Small tables with named rows and columns. After each table, cells are looked up by row and column.

Table fel
         gugubu  dipupod     dep  sifabuz
geteteg   0.555    1.526   2.446   -5.127
reze      0.467    3.719  -3.550   -0.594
gubamak   0.478    1.395  -4.425    2.807
zube      0.569   -0.310   1.310    7.871
gito      0.520    4.171   1.074   -2.593
tif       0.547   -3.161  -1.142    3.018
navika    0.556    5.178   4.009    1.046
bevile    0.484    4.503  -1.404   -1.359
getes     0.571   -0.396   1.180    7.764
fopub     0.493   -2.241  -4.327   -1.530
saru      0.489    7.445   0.002   -0.162
lodavav   0.541    6.013   3.759   -1.286
tepup     0.630    2.649   7.379   -0.971
getuso    0.654   -0.603   6.534    2.865

gito, dep -> 1.074
lodavav, dep -> 3.759
geteteg, dipupod -> 1.526
bevile, dep -> -1.404
saru, gugubu -> 0.489
reze, sifabuz -> -0.594
fopub, sifabuz -> -1.530
lodavav, sifabuz -> -1.286
zube, dipupod -> -0.310
fopub, dipupod -> -2.241
getes, gugubu -> 0.571
tepup, dipupod -> 2.649
reze, dep -> -3.550
navika, dipupod -> 5.178
Which row has the largest dipupod? saru

teb:
	mim	dip	lagan
redogo	63	81	193
sis	160	89	163
dagenap	82	163	45
daguboz	174	133	52
vofab	18	114	31
lisonu	132	183	90

lagan of vofab is 31
dip of dagenap is 163
mim of sis is 160
mim of vofab is 18
lagan of sis is 163
lagan of dagenap is 45
lagan of daguboz is 52
mim of dagenap is 82
lagan of lisonu is 90
dip of lisonu is 183
mim of redogo is 63
dip of vofab is 114
mim of lisonu is 132
dip of daguboz is 133
lagan of redogo is 193
mim of daguboz is 174
dip of sis is 89
dip of redogo is 81
Row with the largest dip: lisonu

sut.csv
,guve,bag
datuk,-0.2,0.0
binemi,-0.3,-0.7
varego,-0.3,0.8
mitub,0.2,0.2
gis,-0.4,0.0
vug,-0.2,-0.4
vudamoz,-0.2,-0.3
lobi,0.1,0.1
kos,-0.1,0.1
kazenin,-0.2,0.2
filu,0.0,0.4
pufid,-0.3,-0.3
fef,-0.5,-0.5
rol,0.3,-0.2

guve of mitub is 0.2
guve of kazenin is -0.2
guve of binemi is -0.3
bag of varego is 0.8
guve of varego is -0.3
guve of gis is -0.4
guve of vug is -0.2
guve of fef is -0.5
bag of fef is -0.5
bag of vug is -0.4
bag of datuk is 0.0
bag of gis is 0.0
bag of rol is -0.2
guve of pufid is -0.3
bag of binemi is -0.7
guve of vudamoz is -0.2
bag of kos is 0.1

Table riguni
	pinibid	nazut	vimin	bis	neku
lonob	8236	3128	6614	1516	5412
buk	3767	8205	5135	6731	7740
tef	6368	5286	8404	3871	5940
tet	1419	7145	3681	8088	4944
silitot	5266	7784	5843	5442	8348

nazut of tef: 5286
pinibid of silitot: 5266
neku of tet: 4944
neku of tef: 5940
pinibid of tet: 1419
bis of buk: 6731
nazut of lonob: 3128
vimin of silitot: 5843
bis of silitot: 5442
pinibid of buk: 3767
nazut of silitot: 7784

nal:
          fuv  gimodeg  lositib  tufasaf
folufu   2915     3256     2618     4297
nav      4435     4431     1222     4306
figilet  3731     7719     4509     4284
feranod  4326     3991     1203     4314
mevar    4410     3229     6543     4382
patiki   6519     2420     4393     4421
munumu   7602     4916     4562     4398
sibo     7754     3964     4796     4427
dasefe   4405     3667     1476     4324
seb      3917     8130     4313     4277
pid      3002     3068     5509     4348

figilet, gimodeg -> 7719
nav, tufasaf -> 4306
seb, tufasaf -> 4277
seb, gimodeg -> 8130
patiki, fuv -> 6519
feranod, gimodeg -> 3991
sibo, tufasaf -> 4427
figilet, tufasaf -> 4284
mevar, gimodeg -> 3229

guzedog
|  | vuminit | mibep | gamezen | sagobe | bagubu | gos | mamar | zuza | niv | mokova |
|---|---|---|---|---|---|---|---|---|---|---|
| kugulu | 48067 | 41083 | 37357 | 53146 | 67814 | 81581 | 70072 | 39428 | 61796 | 48162 |
| lur | 41157 | 83611 | 64131 | 37640 | 22486 | 20353 | 45564 | 85311 | 53257 | 47830 |
| zep | 65623 | 21126 | 53753 | 68257 | 70326 | 65484 | 42725 | 21789 | 36953 | 58693 |
| maf | 33050 | 74618 | 61078 | 25831 | 23565 | 35041 | 57522 | 74469 | 64204 | 53469 |
| dav | 48086 | 66543 | 69533 | 42615 | 27799 | 22076 | 37421 | 68472 | 44768 | 55478 |
| pebina | 28187 | 42018 | 50165 | 18378 | 42954 | 75389 | 77605 | 37926 | 77095 | 64053 |
| mevata | 62741 | 37114 | 44996 | 70502 | 71116 | 66725 | 50198 | 37845 | 42758 | 47880 |
| nokif | 72783 | 38448 | 49869 | 83335 | 72106 | 53863 | 36118 | 41443 | 29674 | 45365 |
| soluga | 46323 | 22688 | 45555 | 44040 | 65641 | 85206 | 67828 | 20024 | 61322 | 61723 |
| feb | 22350 | 77689 | 48045 | 16543 | 28306 | 55313 | 78464 | 75248 | 81445 | 49371 |
| fatonan | 39002 | 51058 | 44483 | 38356 | 51745 | 69965 | 70544 | 49273 | 67382 | 51646 |
| tun | 64713 | 24560 | 73999 | 58273 | 49220 | 37652 | 25316 | 26376 | 28206 | 69342 |
| mub | 38320 | 58765 | 33137 | 43602 | 59344 | 79483 | 79795 | 56582 | 72781 | 42183 |
| pevi | 71027 | 31051 | 62863 | 73695 | 61382 | 43549 | 27760 | 33892 | 26051 | 56991 |

mibep of feb = 77689
mokova of lur = 47830
niv of feb = 81445
zuza of fatonan = 49273
mokova of feb = 49371
mibep of nokif = 38448
zuza of pevi = 33892

